Each row has two labels, one from each of two sets.
[ -2   0 -10  -7   7   2   6 -18 -18  17 -10   9   3  11  -3   1   0  -4
   1  13  16   4  23  23   4   5  -3  10  13 -15   7 -13   8  20   0   1
  -1 -14   2  -3   4 -29   8  -7  -5  -6 -23  -3  16  20  -5   3  -4   1
  -6  -4  10  -4 -11   4   3  -3  -6 -16  -4  -8 -10   7   5  -5   1  32
  15  -4  -6   6 -10   2 -16  -5  14   6   5   2 -15  -2   9  -7  22 -19
   6  27  19   8  -7   9   1  13 -15 -14  -1  11  -2   2   6  22  -4  14
   5   4   1  -4  -3  -4   0   6  15   5 -17  -3  18  13  -4 -10   4 -12
 -11   1  -4  -9   0  -6 -21  25  -5  18  -8   2 -23  -2  14   2  -9  -7
  22  -1  -4 -19   5   1  10 -19   1  33  -7  21   3  -5 -58  -8   1  -1
  -5  10  -2  -1   8   6 -10 -18   2  13 -13 -10  -1 -21  -8   4  19 -15
  -3  11 -10   0   8   4   4  -5  -1   5 -16 -22 -30   0  18  -7  -5 -29
   5  -2   2   9  -3 -22  -1  -8  17 -12  -7  -5   6  -3   9 -10 -11  -2
 -11  -6 -11   0   9   4 -16   2   4  14  -5  10  14   1 -17   1]  vot sufa
[  4   2  -2  -7   3   8   1 -14 -13   3  -2   9  -2   7 -10   0   1   1
   1   6  15   1  16  15   1   6  -2   2   8  -8  12 -10   8  12   0   3
   2 -10   3  -9   0 -19   1   0  -6  -2  -7   0  11  13  -2   2  -2  -2
 -11  -2   6  -4 -18   3 -12   2  -2  -9  -2  -1  -5  -1   3  -2  -5  20
  10   6  -6   6  -6  -4  -3 -11  12   0   2   2  -5  -4   4  -1  13 -11
   2  10  16   1   2  -3   4   8   2  -2   2  18   0   6   9   8   0 -18
   8  -9  -5   1  -2  -5  -5   3  14   2  -4   7  10  -1  -7  -4  -6  -8
 -11   0 -10  -5  -2  -1 -13  11   2  18  -2  15 -10  -2  15   0   1  -6
  21  -1   3 -31   2   8  -8 -14  -5  16   0   5   3  -6 -47  -5   3   6
  -8   8   0  -2   2   2  -7 -12  -4   1  -3 -10  -4 -15  -9   3  17 -13
  -3   1  -6   0   4   0   4   1  -1  -4  -2 -11  -7   5   7  -5   1 -30
   3  -5   3   5   2 -14   4 -11  14  -1  -2  -5  -7  -2   3  -3   4  -4
  -8   2  12  -7   9  -1   0  -5   3   5  -3   3   7   2 -23  -1]  vot sufa
[  2  -3 -46  -1  15  -8   3  -6   2   9  -3  -2  -3   2  14  -8   3  -8
   4  -4   8   0  -3   2  -7   0   5  13   6  -7  -6   6   3   9   6   3
   0 -11   7   1   4 -19  -7 -15   6  12 -14  -3  10 -14   1   9  14  17
  -7  -8   9  -2  10   2  18 -12  -6 -14   1  -9   4   9   0   3 -12  10
   2   9  -4   0   4  13 -23  -1   4  20  11   1 -17   5   0  -4  -3   2
   7  32   8  13 -13  11  -4  18 -49 -13  13  11   4   1   4  25  -4  29
  -2  15  -2   6  -6   0   0   3  -7  -2 -10  -3  11  16  13  -6   1  -1
   2   2   0 -14  -1 -10   1  -6  -3  -6  -6   5 -15   1  -6   2 -15   4
 -13   6  -4  38   3 -16  18   5  -6  18 -12   5   3  -3 -13  -1  -1 -12
  -7  -3   0   4   0   3   2  -8  14  21 -15   4  -2  -1  -3  -8  -6  -1
  -7  23  -9   5   3  -2  13 -17   2   0 -18 -10 -39  -8  10   6   3  -9
   5   0  -1   6  14 -10  -4   6  18  -5 -10  -3  11  -2   5 -27   0 -12
  -1  -7 -16  -1  -5  11  -6 -11 -15  10   3   3   4  -1   3  -3]  vot fufel
[ 10   7 -14  -4 -18  22   4 -25 -10 -15  -4   9  -3   6   0 -13   9  -6
   4   0  23  -7  -6   3  -7   2   0   3   4 -21   9   7   3   1   7   5
  11 -13   0 -11   7 -25  -7   5   7   2  16  -1   5  10   6   6   3  20
  -7  -8  -2   1  -1   0  -5  12  -7  -6   3   0  -6   4  13   4 -15 -12
   3  18  -7   2  -4  -1 -18 -14  25  21  13   1 -21  -4  -1   1 -16   3
   6  24   5   0   0  -7   2   8 -15   8  17  14   3   1  13   0   0 -16
   5   7 -22   2   8  -9 -18   6 -10   7   4   7  26   3  -3  -6 -24   4
  -2  -7  -1  -7   4 -12 -10  -8 -11  13  -2   4   4  -1  -8   0  -3   3
 -26   0   3 -15  -4  -4 -33  -5 -18  12  -8 -13  -6 -16 -30  -2   0  -7
 -38   5  -5   5   6  -6   5  -1   2  -4 -11 -16  -5 -22  -5   3  16  -6
  -5  12  -6  -7   4  -5   0 -20   7 -22  -9  -5 -17   7   6  -6   5 -46
 -16   8  -1   9  15   1   5   8  15  18 -10   1 -11  -6   7 -34   6 -19
  -5  -8  -1  -9  -4   4 -10 -28 -12  -3 -10 -13   8   0 -32   3]  vot Zet
[  8   3 -38   1 -19  15  -6 -14   9 -20   1   3 -11  -2  -3 -11   6   0
   4 -12  19  -1 -14  -6 -11  -3   2   4   4 -28   3  12   0  -3   4   0
   6   1   4  64  15  -6 -13  10   6  -1  13   4  -4 -27   3   8  -2  14
  -6  -4 -10   4 -13  -4  -2   3 -13  -4   5   2   4   0   6  10 -14 -14
  -2  18  -3  -2   4   3 -17 -35  11  19   5   7 -16  -1  -1  -1 -27  25
  -1   1  -1   3  -6  -8   1   2   2  12  23  -8   2   9   8   2   2  -8
   0  18 -10   3   2  -2 -15   4  -6   8  17   1   5   6   2   3 -14   9
   2   4   3  -8   0  -7   5 -18   4  -4   5   5  -4  -3 -14   2   5   6
 -36   7   4  15  -5 -12 -14   3 -15  -3  -1 -12   3 -16   1  -7  -1 -18
 -30   3  -7   5   4 -10  10  10   1   0  -5  -4   0 -11   1   0   2  -5
  -4   2   5  -1   0  -9  -1 -18   1 -12  -7  -4 -10  -4 -10  -5   3 -20
 -15  11  -4  -2  19  15  -3   8  10  12  -9   5   1   1   8 -20  38 -15
  -9  -4  -1  -9 -13   5   6 -23 -13  -1  -4 -22  -7   2 -23   4]  vot Tige
[ -1  -1 -11   9   3  -3  -7  12   4  -2  -3   1   3  -8  15   0   4  -5
  -3  -6 -14   8 -12   8   3   0  11  -4   1   2  -6   4 -10 -15  -2   4
  -8  10  -2   7  -6  16  -6 -10   7  10  13  -1  -3 -25  -5   0   1  -1
   4   3   0  -2  17   0  28  -1  10  -6   2   0   7  -2 -10 -17   0 -15
  -5  -4   8  -3  10  16 -17   9  -6   2   3  -4   0  12  -3  11  -6   7
  -2   5 -18   7 -13   7  -7   9 -17  -9   1  -8  -4  -8 -13  -4  -3  -1
 -15  13   5   1  -6   8   3  -5 -16  -4   7 -15  -9  19  14   0  14  -8
  15  -3   7  -3   1   5   8  -8  -3 -17   7   2 -11   8  -5  -1  -1   3
 -19   6   1  28  -3  -7  23  10  17 -19  -2 -24  -7   0  28   5  -2 -22
   8 -12  -6   0  -6  -2   6   6   4   8  -2  14   2   4  13  -7 -14   2
  -2  15   3   1  -7  -4   0   8  -1  -1  -9  14   2   5   0  19  -1  22
   7   2  -4 -11  12  -2   4   3  -5 -10 -12   0   6   0   1   3 -28  -4
  15   2 -12  18  -7   7  10   6 -13   4   9  -2  -7   3  10   2]  gozo fufel
[  7   4 -37   4  -2   6  -4  -1   4  -9  -6  -5  -2  -9  16  -9  10  -7
   2 -15   7   0  -6   6   2  -1   7   2   5 -15   0  -4  -1   1   1   4
  -3   2   4   1  -1  -1 -14 -15   2  15   7  -1  10 -41  -1   9   2   8
 -13  -1   3   0   7   0  11  -2   2 -15   3  -1   2   5  -6   2  -6  -6
  -2   7   9  -4  12  18 -17  -1   5  15   9   2 -10   3  -7   3  -8   7
   4  16  -4  16 -12  11  -4  18 -28  -3  10  -7   2  -2  -4   9  -2  -6
  -7  15  -6  -2  -8  -2  -4   0 -11   2   7  -4   2  23  10  -1  -4  -1
   4   2  -3 -12  -6  -3   1 -11  -2  -4   9   8 -20  -1  -6   6  -2   0
  -9  10   1  21  -2  -4   7   5  -1  -4 -12 -22  -5 -12  -1   0   2 -22
  -4  -2  -5  -1   5  -7   3  -5   3  25 -13   8  -5 -10   6  -7   1  -3
  -5  13   2  -9  -4  -3   5  -2   0  -1 -12   3 -24  -5   2  11   3  -5
   4   4  -3  -5  17   1  -3   0  10   3 -11   1   3  -3   5 -15  -2 -17
   2  -3  -9   6 -12  12  10  -9 -22   3   9  -6  -2   3 -10   2]  vot fufel
[  3  -1 -36   1  -2   2  -6  -4   4  -5  -2   3  -8   1   7  -8   3  -2
   2  -7  11   1 -10   3  -5   2   2   5   4 -21  -5   2   0   1   4   3
   1  -2   3  -2   7  -8  -7   1  -1   4   1   1   3 -17  -2   5  -3  10
  -2  -7  -3  -3  -1   0  10  -4  -5  -9   0  -5   2   3  -3   3  -5   0
   3  11  -2  -2   5   4 -26  -9  10  10   9   8 -12   6  -4  -2 -11  11
   2  10   0   8  -9   4  -5   7 -17  -6  17   0   3   4  -2  12  -5   8
  -8  14   0   7  -4  -2  -5   2  -6   0   4  -8   4  13   5  -2  -1  -1
   6   2   1 -12  12  -5  10 -13  -4 -15   2   2 -11   0  -6  -1  -4 -13
 -23   3  -9  20   0 -15  -2   3  -8   6  -7  -3   6  -8  -2 -12  -1 -17
  -8  -5  -2   5   4  -4   4   2   5   7 -10   8   1  -6   4  -5   2  -7
  -3  10   4   3   0  -5   4 -16  -1  -3 -15  -4 -16  -5   0   0   3  -3
  -1   3  -3  -3  18   0  -5   6   7  -3  -9   1   9   0   4 -12  15  -3
  -2  -8 -10   3  -4   8   5 -16 -12   3   0  -7   0   3  -7   2]  vot Tige
[ 10   6   5  -2  -9  18   1 -17 -17  -8  -5   3   3   5  -3  -7   6  -3
   3   5   9  -4  11  15   1   4   5   0   8  -8  14 -10   5   9   0   2
   4  -7   0  -7   5 -22   2   1  -1   3   8   1  10  10   1   2  -4   6
  -5  -1   5  -3  -7  -1 -13   6  -5  -8   2  -1  -6   2   5  -1  -6   4
  -4   9  -4   5  -4  -1   0 -11  13   8   3   0 -10  -6   8   5  -1 -10
   3  24  14  -1   2  -2   0   5   1   0   1   9  -1  -2   7  -5  -4 -20
   6   4 -15   0   3  -5 -13   2   6   2   2   3  16  16  -3  -5 -11  -3
  -6  -1  -7  -9   1  -2 -24   9  -6  21   1   6  -7  -3  12   1   2  -4
  12   1   3 -25  -3   9 -16 -11  -8  12  -2  -6  -3  -3 -35   4   2  22
 -18   6   3   3   1   2   2 -11  -1   4  -7  -9  -3 -18 -12   5  22  -8
  -5   4  -3  -4   2   4   0  -4   3 -10  -2 -11 -10   7   5  -4   3 -36
  -6   2   0   2  11  -3   5  -6  14  11  -6  -2  -7  -6   4 -15  -3  -7
  -1  -7   3  -6   0   6  -8 -18  -3   3  -5  -4   7  -3 -30   1]  vot sufa
[ -7   0 -35  -2 -12   2  -2 -10   1  -2  -7   5  -7  11   0  -6  -3 -11
   1   7  21  -4  -9   0  -6   0  -4  10   6 -30   0  16   1   0   4   2
   4  -9   5  -3   5  -7   6  -2  12 -11  -6  -1  -6   9   1   1   0  15
   1  -8  -3  -1  -3  -1  19   0  -6 -10   2  -5  -5   4  11   7  -8  -3
   2   7  -3   0  -2  -9 -44  -9  23   7  11   1 -15   6   2  -7  -8  14
   0  18  -7  10  -8   1  -2   0 -13  -6  26   4   6   2   2  16  -1  27
   0  12  -4   4   6   2  -7   7  -5  -5  -7 -12  15  -3  -1  -1 -13  -1
   2   3   6  -3   4 -11   8  -8 -15 -16   0   4  -9   8  -9  -2  -8   5
 -49   3  -5  10   3 -28 -15   6 -15  17  -2  12   2  -6 -15 -14  -6 -20
 -27   2  -6   7   5  -1   1   8   3  -8 -14  -8   2  -2   2  -1  -1 -16
   3  13  -1   2   5 -12  -1 -22  -3  -4 -27  -8 -20  -8  -1 -14   1 -20
  -4   6  -7   4  12  -8  -2  14   2  -6 -12   7   8  -4   4 -17   1  -6
  -9  -3  -7   3  -3   2  -5 -14  -5   2  -9 -11   0   0 -15  -1]  vot Tige
[ -3  -3 -18   3   0 -10  -5   7   6  -4  -2  -2  -3  -4  10  -2   0  -4
   1  -5  -8   1 -14   5  -5  -2   3  -4  -1  -2  -7  10  -6 -15  -1   2
  -3   5  -1   8  -3  16  -3   3   5   0   5  -2  -8 -16  -5  -4   3   5
   6  -1  -2   3  14  -5  20  -3   5  -4   3  -1   5  -2  -6  -2  -2 -11
  -2  -2   3  -8  10  10 -25   5  -2  -3   5   1   1  11  -1   6  -9  14
  -6  -1 -16   4 -10  -1  -7   2 -13  -6  11  -7   1  -4 -14   3   1   8
 -11  16   4   2  -6   5   1  -4 -12  -6   4 -15  -8   8  11   3   7   0
  13  -1  11  -1   1   3  23 -13  -2 -24   7   4  -4   7 -11  -1  -4   5
 -29   5  -5  29   6 -12  15   9   8 -11  -1 -14  -3  -1  29  -3   0 -17
  -3  -8  -4  -2  -6  -2   5   9  -1  -4  -4  10   5  10  11  -6 -13  -1
   2  11   3   3  -3  -7  -1  -3  -5  -2 -12  11   2  -2  -6  11   1  18
   1   5  -4  -6  11   6   0   5  -8   2  -3   3   3   5  -5   2  -8  -4
  11   1 -13   9  -4   6   8  -1 -10   0   3  -7  -2   4  13   4]  gozo fufel
[  3   2 -24   8 -24   7   2  -7   8  -8  -5   7  -7   6  -1  -6   2  -9
   3  -2  22  -5 -15 -10  -6  -1  -6   6  -8 -17  -1  14  -5  -3   5  -2
  10 -10   5  -6   4  -7   2   2   8  -2   8  -5  -4   1   6   5   2  20
  -1  -6  -7   5   4  -5   4   3  -2  -1   4  -1  -2   7   6   9 -14 -18
  -1   9  -3   0   1  -3 -23  -7  18   3   9   6 -10  -8  -3  -3 -16  17
   0  12  -5   1   0  -2  -2   0 -11  13  14   2   2   2   8   4  -2  13
   0  -2  -4   3  11  -2  -9   6 -14   1   2   3  14 -14  -4   0 -16  12
  -1   1   3   4  -2 -11   4 -18   4  -8   0   2   6   4 -13   1  -5   7
 -47   6   0  10   0 -15 -26   5 -15   2  -6   5  -4  -8  -5  -6   0 -10
 -25  13  -3   7   7  -1   6  12   1  -9 -11  -8  -2 -11   1   0  -4  -5
  -2   3   1  -1   6  -7  -3 -16   1  -7  -9  -6 -12  -8  -4 -11   1 -21
  -9   2  -3   4   5   3   3  10  -1   5  -8   4  -1  -5   1 -14   8  -7
  -5  -3  -1  -5  -6   0  -2 -15  -5  -4  -6 -16   3  -4 -15   1]  vot Tige
[  2  -1 -51   3   0   0  -4  -6  -2  -2  -6   2  -4  -1  17 -10   6 -12
   7  -7   5   1  -9   9  -4   2   6   9   8 -24  -2   5   1   0   4   5
  -3  -4   6   1   5 -11  -8 -13   9   9   1  -3  10 -18  -4   3  -1  14
  -9  -7   8  -3  11   0  26  -5  -3 -17   2  -5   5   9 -14   3  -7   5
   2   5  -2  -7   7  16 -39  -1   8  15  14   8 -15  13  -4  -1 -15  13
   4  28  -4  15 -18   7  -7  21 -43 -17  19   2   2  -2 -11  21   2  13
 -10  24   2  -2  -8   1  -6  -1 -11  -2  -4 -12   6  31  20  -5   0  -6
  11   1   4 -16   6  -7  13  -8 -11 -17   3  10 -27   2  -8  -3 -13   3
 -29   5  -4  37  -2 -15  15   6  -4   5 -14 -14   3 -13  -6  -6  -5 -25
 -11  -4  -6   5  -3  -1   3  -2   9  20 -21   9   1 -10  11  -9  -4  -6
  -3  28  -5   3  -2 -10   5 -16  -1  -6 -25  -3 -30  -6  10  15   3  -8
   0   5  -6  -1  20  -9  -4   6  12  -6 -19   4  11  -1   6 -21  -7  -9
   6  -6 -16  11  -7  15   0 -14 -20   7   8  -5   4   3   0  10]  vot fufel
[  3  -5 -56   2  12 -10  -1   3  16   6  -3  -2  -7  -8  13  -4   6   0
   4 -18   1   2  -7   2  -6  -5   5  13   3  -3  -7  -9  -1   7   3  -5
  -2  -2   8   1   3  -1 -20 -15  -1  19 -16   0   9 -49   2   9  -1   6
 -15  -6   7   1   5   5  15 -14   3 -10   3  -7   6  13 -10   5   0   8
   0   0  -1  -4   6  21  -5   4 -11  18   5   8  -6   1 -10  -3   4   7
  -2   9   5  20 -11  19  -7  18 -40   0   4 -10   2   5   2  22  -4  25
  -5   7  11   6 -13   0   7   8  -5   0   0   1  -8  12  13  -3   7   6
  -2   9  -5 -11  -5  -6   0 -10   5  -9   8   7 -20  -2 -16  -3 -14  -3
  -5   6  -4  46   1 -10  21   9   4   4 -11   1   6  -8   5  -1  -4 -15
  10   1 -10   8  15   3   7  -7   7  26 -13  14  -2   5  -2 -14 -10   3
  -2  15  11   8   0   2  13  -2  -5  11 -16  -5 -29 -14   7  12  -5  17
  14  -9   1  -6   3  -8  -8   1   9  -9  -8  -2  13  -8   5  -7  16  -7
  -9  -1 -10   0  -6   9   6   9 -16   8  15   6  -6   1  17   1]  vot fufel
[  0   0 -14   5 -11   4   7  -1  -1   2  -9   1   1   0   5  -9   5 -16
   6   3   3   5 -16 -24  -2  -7  -2   7  -6   5  -9   7  -7   2   6  -3
   2  -9   3   3   3   6   0  -7   9   1   3   4  -1  -3  13  10   2  24
   1  -7   2   3  27  -6  19  -1  -1  -4   8  -4  -6   9   8   7  -8 -19
  -7  -4  -1   2  -2   7  -7   6   6  22   3   6  -9   0  -2  -1  -7  -6
   3  28 -12  12  -5   6  -7   2 -30  10   3  -3   1  -4   3   3  -4  37
   0   4  -2   1   7   0   6  11 -20   2 -10  -4  13   5  -2  -5  -9  13
   5   0  -1   4  -3 -15 -17  -8  -4  -9   4   7  -3   1 -12   0  -8   1
 -36   4  -2  32 -10 -13   1  10   2   6  -5   2 -12   2   3   2   2 -20
 -23  -4  -3   8   9   3   6  -1   6   4  -9  -5  -6 -11  -2  -1 -10   9
  -2  10  -2   0  -1   1   5  -6  -3   5 -12  -3 -23 -12   5  -3  -1 -10
  -4  -6  -1   1   3   3   5  15   5  -5 -11   4  -5  -5   8 -21 -28  -6
   0  -4  -6   5 -10  11  -7  -2  -5  -3   0  -3   6  -3  -3   3]  vot fufel
[-10  -2  -4  -5  10  -8  -7  -5  -7   7  -2   1  -1   5  -5   5  -7   4
  -5   5   7   0  15  21   1   7  -5   5  10 -16   4  -2   3   5  -1   3
  -2  -3   1  -1   4 -10  14   2  -5 -10 -18  -2   4  18 -10  -7  -4  -9
  -4  -1   4  -5 -18   2   6  -5  -4  -3  -8  -4  -3  -2   1  -5   4  31
  11  -2  -4   2  -3  -6 -20  -8   1 -12   2  -1  -4   6   7  -8  14  -1
   1  -1  12  -8  -6   4   0   3   6 -19   5   7   3   3  -4  15   1   1
   2   4   7   2  -6   2  -3   2  36  -2  -6 -10   3   7   2  -1   8 -21
  -3  -3   2 -11   4   4  10  15  -3   0  -7   0 -16   2  12   2  -5  -1
  16  -4  -6 -13   5  -3  10 -15  -3  16   0  19  12   1 -24 -10   0   4
   7   2  -2  -7  -7   1 -12  -6  -4  -3  -6   0   6  -5  -1  -2   9 -19
   0   4  -4   1  -1  -3  -2  -3  -2  -6 -11 -10   1   6   7  -6   0  -2
  -1   3   1   4   6 -15  -3  -8   2  -4   0  -5   6   2  -2   4   7   6
  -1   3 -11   2  11  -4  -2   3   4   7  -4   4   4   2   1  -1]  gozo sufa
